Below is a small trained network, with its code and all its weights. Each question gives an input and a class and asks what happens when units are switched off, that is, made to give their printed mean instead of their output.

import numpy as np


def w(rows, s, z=0):
    codes = np.array(rows[::2]) - 128.0
    scale = np.full(codes.shape[1], s)
    scale[-1] = z or s
    return codes * scale


def f(y):
    return np.maximum(y, 0)


def log_softmax(a):
    a = a - a.max(-1, keepdims=True)
    return a - np.log(np.exp(a).sum(-1, keepdims=True))


def net(x, mask):
    res = np.array(x, float).reshape(1, 7) / 4 @ E
    y = f(res @ A[0][:, :-1].T + A[0][:, -1])
    res = res + np.where(mask, y, B[0][:, -1]) @ B[0][:, :-1]
    return log_softmax(res[-1] @ U[:, :-1].T + U[:, -1])


A, B = {}, {}
E = w([
[143,187,99,208,5,89],'x0',
[116,105,226,205,126,172],'x1',
[122,71,49,194,193,133],'x2',
[116,130,128,127,127,123],'x3',
[82,175,147,147,147,111],'x4',
[119,148,135,135,138,122],'x5',
[145,106,118,121,117,131],'x6',
],0.011)
A[0] = w([
[123,118,45,53,125,39,67],'neuron 0',
[178,142,101,194,78,80,58],'neuron 1',
[141,162,73,109,121,107,58],'neuron 2',
[174,165,131,229,51,40,2],'neuron 3',
[90,142,240,34,24,29,5],'neuron 4',
[118,192,46,64,129,96,87],'neuron 5',
[255,176,163,69,88,156,134],'neuron 6',
[83,119,194,194,71,230,48],'neuron 7',
[128,220,173,132,143,109,208],'neuron 8',
[187,198,110,162,25,47,128],'neuron 9',
[140,101,50,238,183,58,135],'neuron 10',
],0.0078,0.005)
B[0] = w([
[130,95,181,150,128,160,190],'neuron 0',
[115,183,132,91,186,105,185],'neuron 1',
[126,166,165,145,155,136,152],'neuron 2',
[139,123,198,70,148,153,217],'neuron 3',
[121,134,82,129,131,179,222],'neuron 4',
[169,108,183,249,146,117,186],'neuron 5',
[97,93,109,141,89,178,201],'neuron 6',
[169,135,149,155,114,128,202],'neuron 7',
[107,69,80,147,109,123,208],'neuron 8',
[97,130,154,98,144,117,254],'neuron 9',
[62,124,99,127,106,173,212],'neuron 10',
],0.013,0.0094)
U = w([
[178,152,190,208,131,175,26],'0',
[70,151,70,103,93,211,12],'1',
[105,139,172,3,191,133,38],'2',
[95,109,141,114,103,124,216],'3',
[95,101,138,110,96,110,253],'4',
[127,159,116,112,127,163,245],'5',
[100,121,135,125,100,129,181],'6',
[181,190,75,113,85,37,9],'7',
],0.011,0.0049)

Each question gives the input, the list of numbers given to net, and the class t.
The units are the neurons (one row each of A and B). Each row of codes is followed by its name. A weight is (code - 128) times the scale printed after its matrix; where a second scale follows, it is the last column's (A, B and U).
mask holds one flag per neuron, in row order. A switched-off neuron (its flag False) gives its mean, the last column of its row in B, instead of its output. The means were averaged over made-up inputs and are rounded, as every weight is.
A unit's drop is (log p(t) with every unit on - log p(t) with that unit switched off) / (log p(t) with every unit on - log p(t) with every unit switched off).
The circuit of an input: a set's keep is (log p(t) with only the set's units on - log p(t) with every unit switched off) / (log p(t) with every unit on - log p(t) with every unit switched off). Starting from all 11 units, units are removed one at a time, each time the one whose removal leaves the highest keep (on an exact tie, the one counted first), for as long as the keep stays at least 0.8.
units of the circuit, in order: the units of the circuit, biggest drop first
unit that matters most: the unit with the biggest drop
k most important neurons: the k neurons with the biggest drops, biggest first
drop when u is switched off: that unit's drop, to one decimal
input [-5,2,-5,3,0,1,5], class 1: unit that matters most -> neuron 3
input [6,-8,-8,5,7,8,1], class 0: 3 most important neurons -> [neuron 5; neuron 0; neuron 2]
input [5,-6,5,0,-5,1,-4], class 0: 4 most important neurons -> [neuron 5; neuron 0; neuron 2; neuron 8]
input [-3,-8,0,2,-7,-6,5], class 0: units of the circuit, in order -> [neuron 5; neuron 0]
input [8,-7,0,1,-1,-6,7], class 2: units of the circuit, in order -> [neuron 9; neuron 3]
input [-7,4,-7,1,7,4,-6], class 1: units of the circuit, in order -> [neuron 4; neuron 8]
input [-6,-6,-8,0,8,1,-5], class 1: units of the circuit, in order -> [neuron 4; neuron 8]
input [8,-7,-1,7,7,-5,-2], class 2: 3 most important neurons -> [neuron 9; neuron 3; neuron 1]
input [8,-2,-8,-6,-8,-8,2], class 1: 2 most important neurons -> [neuron 6; neuron 4]
input [6,-8,-8,-8,3,-3,6], class 0: 4 most important neurons -> [neuron 5; neuron 0; neuron 2; neuron 10]
input [-5,7,-8,-1,-5,2,7], class 1: units of the circuit, in order -> [neuron 6; neuron 4]
input [-4,0,-8,-8,-8,-5,7], class 1: 2 most important neurons -> [neuron 6; neuron 4]
input [7,2,4,7,-5,-1,4], class 2: units of the circuit, in order -> [neuron 3; neuron 1; neuron 9]
input [-3,5,7,6,-6,-3,0], class 1: unit that matters most -> neuron 10
input [-7,0,-7,2,6,6,5], class 1: units of the circuit, in order -> [neuron 4; neuron 3; neuron 8]
input [2,-7,0,-3,2,-2,-7], class 0: 2 most important neurons -> [neuron 5; neuron 0]
input [5,5,8,0,0,-3,-7], class 1: 2 most important neurons -> [neuron 10; neuron 5]
input [7,1,1,-5,1,3,7], class 2: 3 most important neurons -> [neuron 3; neuron 1; neuron 9]
input [-6,-4,-5,4,-7,3,7], class 5: drop when neuron 8 is switched off -> 0.1
input [8,-2,1,-4,6,3,5], class 2: drop when neuron 9 is switched off -> 0.1
